Below are the code and all the weights of a small trained network. Each question names an input and a class and asks about switching units off, where a switched-off unit gives its printed mean instead of its output.

import numpy as np


def w(rows, s, z=0):
    codes = np.array(rows[::2]) - 128.0
    scale = np.full(codes.shape[1], s)
    scale[-1] = z or s
    return codes * scale


def norm(h):
    return h / np.sqrt((h * h).mean(-1, keepdims=True) + 1e-5)


def f(y):
    return y / 2 * (1 + np.tanh(0.7978845608 * (y + 0.044715 * y**3)))


def log_softmax(a):
    a = a - a.max(-1, keepdims=True)
    return a - np.log(np.exp(a).sum(-1, keepdims=True))


def net(x, mask):
    res = np.array(x, float).reshape(1, 5) / 4 @ E
    u = 0
    for l in range(3):
        y = f(norm(res) @ A[l][:, :-1].T + A[l][:, -1])
        res = res + np.where(mask[u : u + 13], y, B[l][:, -1]) @ B[l][:, :-1]
        u += 13
    return log_softmax(norm(res)[-1] @ U[:, :-1].T + U[:, -1])


A, B = {}, {}
E = w([
[94,106,163,21,33,137],'x0',
[221,102,26,3,162,114],'x1',
[214,247,100,169,13,181],'x2',
[123,39,55,158,134,80],'x3',
[16,231,27,84,44,21],'x4',
],0.0061)
A[0] = w([
[145,136,175,220,183,130,81],'L0N0',
[73,89,121,250,111,116,126],'L0N1',
[199,120,86,146,106,140,36],'L0N2',
[141,147,131,151,76,133,111],'L0N3',
[105,205,104,214,147,123,95],'L0N4',
[156,176,153,149,84,145,142],'L0N5',
[155,185,207,159,28,157,175],'L0N6',
[148,161,143,164,188,134,50],'L0N7',
[117,74,176,109,174,130,68],'L0N8',
[125,73,157,147,138,108,72],'L0N9',
[234,114,78,167,97,134,71],'L0N10',
[137,181,175,138,92,136,121],'L0N11',
[142,132,181,103,120,144,3],'L0N12',
],0.019,0.0046)
B[0] = w([
[166,233,135,175,176,237,225],'L0N0',
[17,54,176,58,145,102,245],'L0N1',
[177,80,81,144,100,143,166],'L0N2',
[133,130,140,70,106,170,162],'L0N3',
[250,164,148,158,89,22,203],'L0N4',
[72,104,120,99,88,77,190],'L0N5',
[73,219,209,93,98,191,254],'L0N6',
[197,206,150,189,221,43,163],'L0N7',
[132,54,135,40,141,127,200],'L0N8',
[82,69,121,146,155,159,175],'L0N9',
[198,80,61,118,80,194,202],'L0N10',
[137,166,138,67,124,133,184],'L0N11',
[168,145,182,111,84,73,142],'L0N12',
],0.02,0.01)
A[1] = w([
[25,203,1,105,106,102,61],'L1N0',
[123,91,118,157,113,21,83],'L1N1',
[72,141,142,126,66,125,109],'L1N2',
[138,114,152,174,178,198,4],'L1N3',
[106,123,63,64,145,116,47],'L1N4',
[94,124,144,229,87,65,41],'L1N5',
[22,117,115,202,173,191,128],'L1N6',
[212,134,105,76,142,75,191],'L1N7',
[182,104,58,146,126,192,70],'L1N8',
[208,85,81,130,81,142,85],'L1N9',
[146,127,169,182,156,95,85],'L1N10',
[186,181,194,162,60,178,88],'L1N11',
[252,131,27,160,107,117,125],'L1N12',
],0.017,0.0035)
B[1] = w([
[115,219,164,106,102,212,206],'L1N0',
[95,221,190,151,126,80,175],'L1N1',
[160,181,129,129,133,147,206],'L1N2',
[150,132,250,120,97,168,171],'L1N3',
[94,131,89,63,131,110,195],'L1N4',
[179,144,195,149,74,37,132],'L1N5',
[225,85,164,92,194,135,187],'L1N6',
[20,85,127,165,165,159,222],'L1N7',
[73,152,247,199,94,124,208],'L1N8',
[106,96,167,220,110,174,215],'L1N9',
[133,137,103,78,189,119,143],'L1N10',
[133,104,48,40,57,134,254],'L1N11',
[125,77,85,254,127,182,245],'L1N12',
],0.025,0.0079)
A[2] = w([
[185,99,121,190,193,105,127],'L2N0',
[140,124,153,181,76,167,92],'L2N1',
[188,170,99,165,119,80,77],'L2N2',
[114,139,104,122,123,145,42],'L2N3',
[179,74,127,151,91,185,66],'L2N4',
[121,2,97,102,113,84,2],'L2N5',
[100,139,152,83,75,186,126],'L2N6',
[82,142,83,150,133,129,81],'L2N7',
[210,165,130,66,44,139,109],'L2N8',
[152,232,158,188,136,142,120],'L2N9',
[120,113,106,155,95,122,26],'L2N10',
[154,108,126,103,14,147,196],'L2N11',
[195,186,37,178,147,118,50],'L2N12',
],0.018,0.0027)
B[2] = w([
[168,178,118,110,120,166,157],'L2N0',
[83,123,147,117,87,151,181],'L2N1',
[197,101,111,141,95,93,126],'L2N2',
[129,112,183,76,69,133,132],'L2N3',
[61,175,165,182,150,87,178],'L2N4',
[86,73,56,88,105,93,174],'L2N5',
[178,189,121,114,199,112,250],'L2N6',
[107,135,153,88,81,182,137],'L2N7',
[88,155,60,93,119,152,228],'L2N8',
[125,97,21,139,54,144,193],'L2N9',
[140,111,165,117,119,172,134],'L2N10',
[46,190,153,134,190,127,209],'L2N11',
[253,77,62,129,97,164,127],'L2N12',
],0.028,0.012)
U = w([
[173,107,210,79,225,164,129],'0',
[207,144,39,149,76,124,2],'1',
[76,255,103,37,119,158,191],'2',
[58,111,142,219,82,187,185],'3',
[118,166,157,141,97,13,68],'4',
[65,18,110,51,160,98,121],'5',
],0.017,0.0051)

Each question gives the input, the list of numbers given to net, and the class t.
The units are the neurons (one row each of A and B). Each row of codes is followed by its name. A weight is (code - 128) times the scale printed after its matrix; where a second scale follows, it is the last column's (A, B and U).
mask holds one flag per neuron, layer by layer. A switched-off neuron (its flag False) gives its mean, the last column of its row in B, instead of its output. The means were averaged over made-up inputs and are rounded, as every weight is.
A unit's drop is (log p(t) with every unit on - log p(t) with that unit switched off) / (log p(t) with every unit on - log p(t) with every unit switched off).
The circuit of an input: a set's keep is (log p(t) with only the set's units on - log p(t) with every unit switched off) / (log p(t) with every unit on - log p(t) with every unit switched off). Starting from the 12 units with the biggest drops (on a tie, the unit counted first), units are removed one at a time, each time the one whose removal leaves the highest keep (on an exact tie, the one counted first), for as long as the keep stays at least 0.8.
circuit, biggest first: the units of the circuit, biggest drop first
most important unit: the unit with the biggest drop
k most important neurons: the k neurons with the biggest drops, biggest first
top k neurons in layer l: the k neurons of layer l with the biggest drops, biggest first
input [-6,-8,-6,7,7], class 4: most important unit : L0N4
input [-1,-5,-7,2,0], class 5: top 2 neurons in layer 0 : [L0N1 L0N8]
input [7,-8,-7,8,8], class 0: circuit, biggest first : [L0N4 L1N6 L2N8 L2N9]
input [-6,1,-2,3,0], class 0: 2 most important neurons : [L0N1 L0N0]
input [-4,-3,-3,5,1], class 5: 3 most important neurons : [L0N1 L0N6 L1N0]
input [-1,-6,4,8,-5], class 0: 2 most important neurons : [L0N1 L1N6]
input [2,4,-6,-8,3], class 5: 3 most important neurons : [L0N6 L0N0 L0N5]
input [-7,8,-8,-4,-4], class 0: top 3 neurons in layer 0 : [L0N1 L0N5 L0N10]
input [-2,1,2,1,5], class 3: 2 most important neurons : [L0N6 L1N7]
input [2,-4,-5,-2,4], class 0: top 2 neurons in layer 0 : [L0N4 L0N10]
input [-6,3,-3,7,-2], class 0: 2 most important neurons : [L0N4 L0N9]
input [-2,-8,2,7,6], class 4: 2 most important neurons : [L0N4 L0N1]
input [-3,8,-5,6,-2], class 3: top 2 neurons in layer 0 : [L0N1 L0N6]
input [-8,-1,2,8,-4], class 3: most important unit : L0N10
input [-8,-3,2,3,2], class 1: 2 most important neurons : [L0N4 L0N0]
input [-5,1,-5,-2,4], class 4: 3 most important neurons : [L0N10 L0N0 L1N1]
input [-6,-5,-7,4,4], class 0: top 3 neurons in layer 1 : [L1N11 L1N1 L1N6]
input [8,7,6,5,6], class 3: 2 most important neurons : [L0N1 L0N6]
input [-3,-7,-7,-7,6], class 4: top 2 neurons in layer 0 : [L0N4 L0N6]
input [2,-8,-6,3,-6], class 0: most important unit : L0N0
